Below are the code and all the weights of a small trained network. Each question names an input and a class and asks about switching units off, where a switched-off unit gives its printed mean instead of its output.

import numpy as np


def w(rows, s, z=0):
    codes = np.array(rows[::2]) - 128.0
    scale = np.full(codes.shape[1], s)
    scale[-1] = z or s
    return codes * scale


def f(y):
    return np.maximum(y, 0)


def log_softmax(a):
    a = a - a.max(-1, keepdims=True)
    return a - np.log(np.exp(a).sum(-1, keepdims=True))


def net(x, mask):
    res = np.array(x, float).reshape(1, 4) / 4 @ E
    y = f(res @ A[0][:, :-1].T + A[0][:, -1])
    res = res + np.where(mask, y, B[0][:, -1]) @ B[0][:, :-1]
    return log_softmax(res[-1] @ U[:, :-1].T + U[:, -1])


A, B = {}, {}
E = w([
[190,88,204,151,73,51,125,86,130],'x0',
[119,160,128,105,69,166,182,77,233],'x1',
[181,122,114,168,225,126,124,66,161],'x2',
[156,55,131,142,116,177,254,184,120],'x3',
],0.009)
A[0] = w([
[160,103,133,130,158,163,199,135,113,112],'n1',
[89,145,123,151,127,104,103,129,155,108],'n2',
[183,146,123,122,245,139,155,96,178,136],'n3',
[139,105,103,114,147,166,189,153,112,109],'n4',
[195,114,166,136,81,79,126,115,128,85],'n5',
[73,146,137,110,58,134,104,173,94,80],'n6',
[92,152,118,114,142,145,149,132,158,131],'n7',
[156,159,150,127,88,134,148,108,163,150],'n8',
[177,94,145,132,109,113,170,139,125,105],'n9',
[113,138,113,125,136,133,93,119,134,94],'n10',
[113,143,122,142,112,120,139,125,175,109],'n11',
[163,100,114,144,214,117,143,73,156,80],'n12',
[120,140,100,139,164,154,138,141,122,84],'n13',
[103,173,130,138,125,102,71,107,140,98],'n14',
[175,103,152,135,90,85,132,102,125,105],'n15',
[102,141,136,120,147,131,117,113,137,206],'n16',
[140,135,134,129,167,138,134,118,134,184],'n17',
[109,126,120,135,102,135,152,91,200,112],'n18',
[73,144,99,116,161,183,136,134,137,75],'n19',
[138,123,121,153,181,100,113,169,52,139],'n20',
[128,100,144,117,154,121,106,137,47,120],'n21',
[92,128,130,137,70,120,128,147,112,69],'n22',
[126,122,135,114,117,106,108,181,43,131],'n23',
[142,147,145,125,94,96,86,88,127,119],'n24',
[106,166,103,124,163,161,120,161,118,62],'n25',
[148,104,125,137,145,130,116,150,88,94],'n26',
[100,149,96,112,130,146,85,102,136,132],'n27',
[91,152,141,114,81,127,143,133,174,127],'n28',
[107,155,112,135,144,142,137,145,131,253],'n29',
[136,87,127,136,157,118,168,155,147,97],'n30',
[149,100,90,130,127,125,131,104,131,237],'n31',
[112,140,127,111,122,118,112,117,136,118],'n32',
[135,104,159,123,117,113,132,110,125,230],'n33',
[86,153,106,140,158,181,122,167,113,91],'n34',
[127,122,136,152,147,118,120,130,73,89],'n35',
[126,108,144,146,140,145,153,118,126,97],'n36',
[100,152,125,129,90,130,129,155,121,171],'n37',
[189,117,156,129,66,55,143,90,109,97],'n38',
[122,153,142,97,93,146,145,86,157,87],'n39',
[128,117,135,106,104,145,138,142,108,114],'n40',
[121,135,125,137,131,111,96,116,125,111],'n41',
[61,169,93,102,186,189,137,155,129,144],'n42',
[113,157,112,133,72,177,152,99,228,122],'n43',
[120,148,134,121,134,112,89,115,128,108],'n44',
[139,136,143,142,178,117,116,117,162,94],'n45',
[136,109,125,145,123,134,218,153,122,118],'n46',
[85,171,117,105,144,113,81,97,146,111],'n47',
[72,144,122,106,33,124,128,170,107,149],'n48',
],0.012,0.007)
B[0] = w([
[118,195,140,100,74,165,113,178,126,209],'n1',
[111,161,124,117,105,151,123,153,121,156],'n2',
[158,113,81,174,86,173,168,13,70,240],'n3',
[94,194,133,105,80,160,105,190,134,206],'n4',
[47,52,113,152,100,107,153,142,167,201],'n5',
[142,130,82,169,82,178,179,40,89,193],'n6',
[104,86,135,127,145,89,137,131,141,180],'n7',
[157,125,128,105,196,101,101,134,118,193],'n8',
[86,163,136,115,81,145,125,176,143,194],'n9',
[107,151,119,121,101,155,138,154,134,154],'n10',
[116,139,98,101,163,125,145,131,122,160],'n11',
[117,128,42,138,89,177,200,21,81,204],'n12',
[84,111,122,131,105,126,154,124,138,165],'n13',
[111,200,125,103,84,177,134,182,128,186],'n14',
[64,59,134,138,107,109,147,145,154,194],'n15',
[180,132,182,148,134,114,89,159,133,190],'n16',
[183,121,146,153,128,125,119,94,123,185],'n17',
[106,139,85,74,203,119,139,132,112,197],'n18',
[45,64,108,132,92,104,165,135,157,195],'n19',
[127,142,100,57,237,104,125,125,136,230],'n20',
[117,143,91,78,210,113,144,128,134,202],'n21',
[121,139,88,150,88,178,165,68,111,160],'n22',
[157,150,89,80,215,122,134,94,111,212],'n23',
[97,155,148,124,75,155,126,199,150,181],'n24',
[58,84,105,126,102,111,170,141,157,177],'n25',
[109,152,88,84,166,131,141,122,128,168],'n26',
[122,160,149,116,105,143,106,176,140,188],'n27',
[147,143,93,103,190,131,134,101,102,190],'n28',
[229,95,254,176,167,55,35,153,152,229],'n29',
[111,179,113,114,98,165,119,153,127,175],'n30',
[222,123,208,164,155,81,67,132,129,211],'n31',
[132,146,128,122,110,146,127,151,130,150],'n32',
[201,88,229,174,157,68,58,147,155,210],'n33',
[47,65,110,140,103,101,156,132,151,198],'n34',
[103,139,81,93,178,127,151,125,124,167],'n35',
[115,148,119,119,103,153,137,151,119,151],'n36',
[180,119,149,168,113,134,120,83,115,187],'n37',
[41,37,128,156,93,94,148,149,165,217],'n38',
[110,144,88,90,180,115,153,124,112,175],'n39',
[117,154,116,135,95,156,136,118,120,159],'n40',
[115,159,124,106,114,147,138,155,130,155],'n41',
[69,27,161,155,94,77,137,156,173,254],'n42',
[102,139,70,52,253,104,135,131,119,243],'n43',
[119,170,127,107,102,155,133,164,125,163],'n44',
[123,129,95,132,94,167,162,89,98,163],'n45',
[127,219,137,115,86,165,92,177,131,219],'n46',
[108,193,132,108,82,168,124,186,123,198],'n47',
[192,123,110,185,86,168,146,24,91,229],'n48',
],0.019,0.0096)
U = w([
[130,155,70,49,251,93,134,128,118,91],'0',
[59,59,136,160,93,81,147,158,185,108],'1',
[122,234,140,105,65,197,101,208,131,97],'2',
[177,136,81,181,101,179,167,27,66,90],'3',
[221,128,206,162,167,73,67,142,138,253],'4',
],0.011,0.0038)

Each question gives the input, the list of numbers given to net, and the class t.
The units are the neurons (one row each of A and B). Each row of codes is followed by its name. A weight is (code - 128) times the scale printed after its matrix; where a second scale follows, it is the last column's (A, B and U).
mask holds one flag per neuron, in row order. A switched-off neuron (its flag False) gives its mean, the last column of its row in B, instead of its output. The means were averaged over made-up inputs and are rounded, as every weight is.
A unit's drop is (log p(t) with every unit on - log p(t) with that unit switched off) / (log p(t) with every unit on - log p(t) with every unit switched off).
The circuit of an input: a set's keep is (log p(t) with only the set's units on - log p(t) with every unit switched off) / (log p(t) with every unit on - log p(t) with every unit switched off). Starting from the 12 units with the biggest drops (on a tie, the unit counted first), units are removed one at a time, each time the one whose removal leaves the highest keep (on an exact tie, the one counted first), for as long as the keep stays at least 0.8.
units of the circuit, in order: the units of the circuit, biggest drop first
most important unit: the unit with the biggest drop
k most important neurons: the k neurons with the biggest drops, biggest first
drop of u: that unit's drop, to one decimal
input [6,5,-7,7], class 2: most important unit : n46
input [-8,-3,0,-8], class 1: 2 most important neurons : n42; n34
input [7,5,2,-8], class 2: 2 most important neurons : n14; n42
input [2,-8,-7,-1], class 0: 4 most important neurons : n20; n23; n21; n3
input [7,7,6,-5], class 0: 3 most important neurons : n43; n18; n42
input [-4,0,-5,5], class 2: 4 most important neurons : n4; n3; n46; n12
input [6,-4,6,-1], class 1: 3 most important neurons : n38; n48; n5
input [-4,-2,0,4], class 1: 4 most important neurons : n42; n34; n47; n14
input [8,8,5,5], class 0: 3 most important neurons : n43; n18; n8
input [8,-8,-6,8], class 0: 4 most important neurons : n23; n20; n21; n42
input [2,-3,-3,-1], class 4: 2 most important neurons : n43; n3
input [3,-4,0,-5], class 2: 3 most important neurons : n43; n24; n14
input [-2,6,3,7], class 2: 4 most important neurons : n46; n1; n4; n20
input [5,7,0,6], class 0: units of the circuit, in order : n43
input [0,6,7,4], class 3: 4 most important neurons : n3; n12; n20; n21
input [5,-1,7,-3], class 3: 2 most important neurons : n12; n3
input [-1,6,5,-7], class 2: 2 most important neurons : n47; n14
input [1,1,4,0], class 3: drop of n12 : 0.3
input [-8,5,1,-6], class 1: drop of n42 : 0.2
input [-6,-2,7,1], class 3: most important unit : n3
input [-2,-2,4,-4], class 2: drop of n6 : 0.2
input [-7,4,0,-7], class 1: drop of n8 : 0.0
